Below are the code and all the weights of a small trained network. Each question names an input and a class and asks about switching units off, where a switched-off unit gives its printed mean instead of its output.

import numpy as np


def w(rows, s, z=0):
    codes = np.array(rows[::2]) - 128.0
    scale = np.full(codes.shape[1], s)
    scale[-1] = z or s
    return codes * scale


def f(y):
    return np.maximum(y, 0)


def log_softmax(a):
    a = a - a.max(-1, keepdims=True)
    return a - np.log(np.exp(a).sum(-1, keepdims=True))


def net(x, mask):
    res = np.array(x, float).reshape(1, 8) / 4 @ E
    y = f(res @ A[0][:, :-1].T + A[0][:, -1])
    res = res + np.where(mask, y, B[0][:, -1]) @ B[0][:, :-1]
    return log_softmax(res[-1] @ U[:, :-1].T + U[:, -1])


A, B = {}, {}
E = w([
[131,129,129,130,127,130,125,131],'x0',
[127,134,150,90,101,127,119,169],'x1',
[108,179,64,80,210,184,74,179],'x2',
[81,235,149,125,134,40,94,131],'x3',
[154,139,118,171,137,141,106,126],'x4',
[203,107,207,111,245,108,99,120],'x5',
[159,148,134,157,120,144,95,162],'x6',
[110,38,66,106,118,7,96,201],'x7',
],0.011)
A[0] = w([
[161,51,80,111,129,106,111,146,163],'neuron 0',
[148,95,93,140,121,39,120,164,133],'neuron 1',
[117,164,202,113,126,242,166,84,101],'neuron 2',
[97,154,69,114,82,161,167,145,7],'neuron 3',
[175,19,133,110,93,212,142,113,44],'neuron 4',
[106,239,163,140,117,4,102,94,6],'neuron 5',
[147,105,231,197,38,53,158,75,61],'neuron 6',
[117,112,83,98,166,175,114,132,188],'neuron 7',
[103,163,59,177,52,128,151,147,94],'neuron 8',
[98,87,91,154,162,69,106,172,122],'neuron 9',
[75,188,66,95,214,155,108,160,42],'neuron 10',
[200,93,225,117,245,78,124,130,24],'neuron 11',
[104,134,71,143,44,137,119,93,252],'neuron 12',
[148,196,152,117,112,129,139,85,155],'neuron 13',
],0.014,0.0019)
B[0] = w([
[128,187,140,186,137,90,134,83,189],'neuron 0',
[120,183,126,144,109,82,91,78,200],'neuron 1',
[111,183,135,173,96,37,98,55,238],'neuron 2',
[114,68,137,115,118,151,88,118,174],'neuron 3',
[131,132,123,196,209,105,185,211,211],'neuron 4',
[121,104,127,238,202,115,188,189,232],'neuron 5',
[252,182,100,35,127,195,124,156,235],'neuron 6',
[190,147,126,101,127,142,143,183,174],'neuron 7',
[37,72,121,69,118,137,140,102,190],'neuron 8',
[148,173,158,148,104,92,130,72,194],'neuron 9',
[236,149,119,73,122,173,156,145,211],'neuron 10',
[11,31,121,73,69,184,95,116,255],'neuron 11',
[85,75,159,123,115,166,77,133,189],'neuron 12',
[114,131,124,134,123,57,120,102,185],'neuron 13',
],0.016,0.02)
U = w([
[93,198,131,149,75,7,106,19,113],'0',
[1,11,113,63,87,176,115,123,39],'1',
[221,166,72,18,121,182,165,155,101],'2',
[75,84,106,226,234,97,228,217,254],'3',
],0.0082,0.0026)

Each question gives the input, the list of numbers given to net, and the class t.
The units are the neurons (one row each of A and B). Each row of codes is followed by its name. A weight is (code - 128) times the scale printed after its matrix; where a second scale follows, it is the last column's (A, B and U).
mask holds one flag per neuron, in row order. A switched-off neuron (its flag False) gives its mean, the last column of its row in B, instead of its output. The means were averaged over made-up inputs and are rounded, as every weight is.
A unit's drop is (log p(t) with every unit on - log p(t) with that unit switched off) / (log p(t) with every unit on - log p(t) with every unit switched off).
The circuit of an input: a set's keep is (log p(t) with only the set's units on - log p(t) with every unit switched off) / (log p(t) with every unit on - log p(t) with every unit switched off). Starting from the 12 units with the biggest drops (on a tie, the unit counted first), units are removed one at a time, each time the one whose removal leaves the highest keep (on an exact tie, the one counted first), for as long as the keep stays at least 0.8.
units of the circuit, in order: the units of the circuit, biggest drop first
most important unit: the unit with the biggest drop
k most important neurons: the k neurons with the biggest drops, biggest first
drop of u: that unit's drop, to one decimal
input [-2,5,2,-7,0,0,8,-6], class 3: units of the circuit, in order : [neuron 4]
input [0,5,2,-7,5,-6,8,7], class 0: 2 most important neurons : [neuron 0; neuron 5]
input [-1,3,-7,4,-8,-8,5,7], class 1: 4 most important neurons : [neuron 8; neuron 12; neuron 2; neuron 3]
input [3,-4,7,-8,-7,-2,-8,4], class 3: 3 most important neurons : [neuron 4; neuron 6; neuron 0]
input [2,-8,1,6,-6,-6,-7,0], class 1: 3 most important neurons : [neuron 8; neuron 4; neuron 12]
input [8,2,4,1,-4,-8,7,8], class 0: 3 most important neurons : [neuron 11; neuron 9; neuron 1]
input [0,6,8,-4,8,-4,-4,8], class 0: 2 most important neurons : [neuron 0; neuron 6]
input [6,8,-6,0,-8,4,7,5], class 2: 2 most important neurons : [neuron 6; neuron 2]
input [-5,3,-7,-7,7,-8,2,-5], class 1: 2 most important neurons : [neuron 8; neuron 12]
input [3,2,-7,2,-6,-6,-6,-4], class 2: 2 most important neurons : [neuron 6; neuron 11]
input [-4,1,4,-4,-4,1,-3,5], class 0: 4 most important neurons : [neuron 6; neuron 5; neuron 0; neuron 9]
input [-5,2,-3,-5,-5,5,6,5], class 0: 3 most important neurons : [neuron 0; neuron 5; neuron 1]
input [0,7,8,-6,-1,-7,-6,-1], class 2: 4 most important neurons : [neuron 11; neuron 10; neuron 7; neuron 5]
input [-1,-8,7,8,4,-1,-4,4], class 3: most important unit : neuron 5
input [6,0,0,8,6,2,3,-3], class 3: drop of neuron 5 : 0.5
input [-5,-4,8,7,-2,5,-1,-3], class 2: drop of neuron 10 : 6.6
input [-5,2,2,8,5,-4,-5,6], class 3: drop of neuron 2 : 0.6
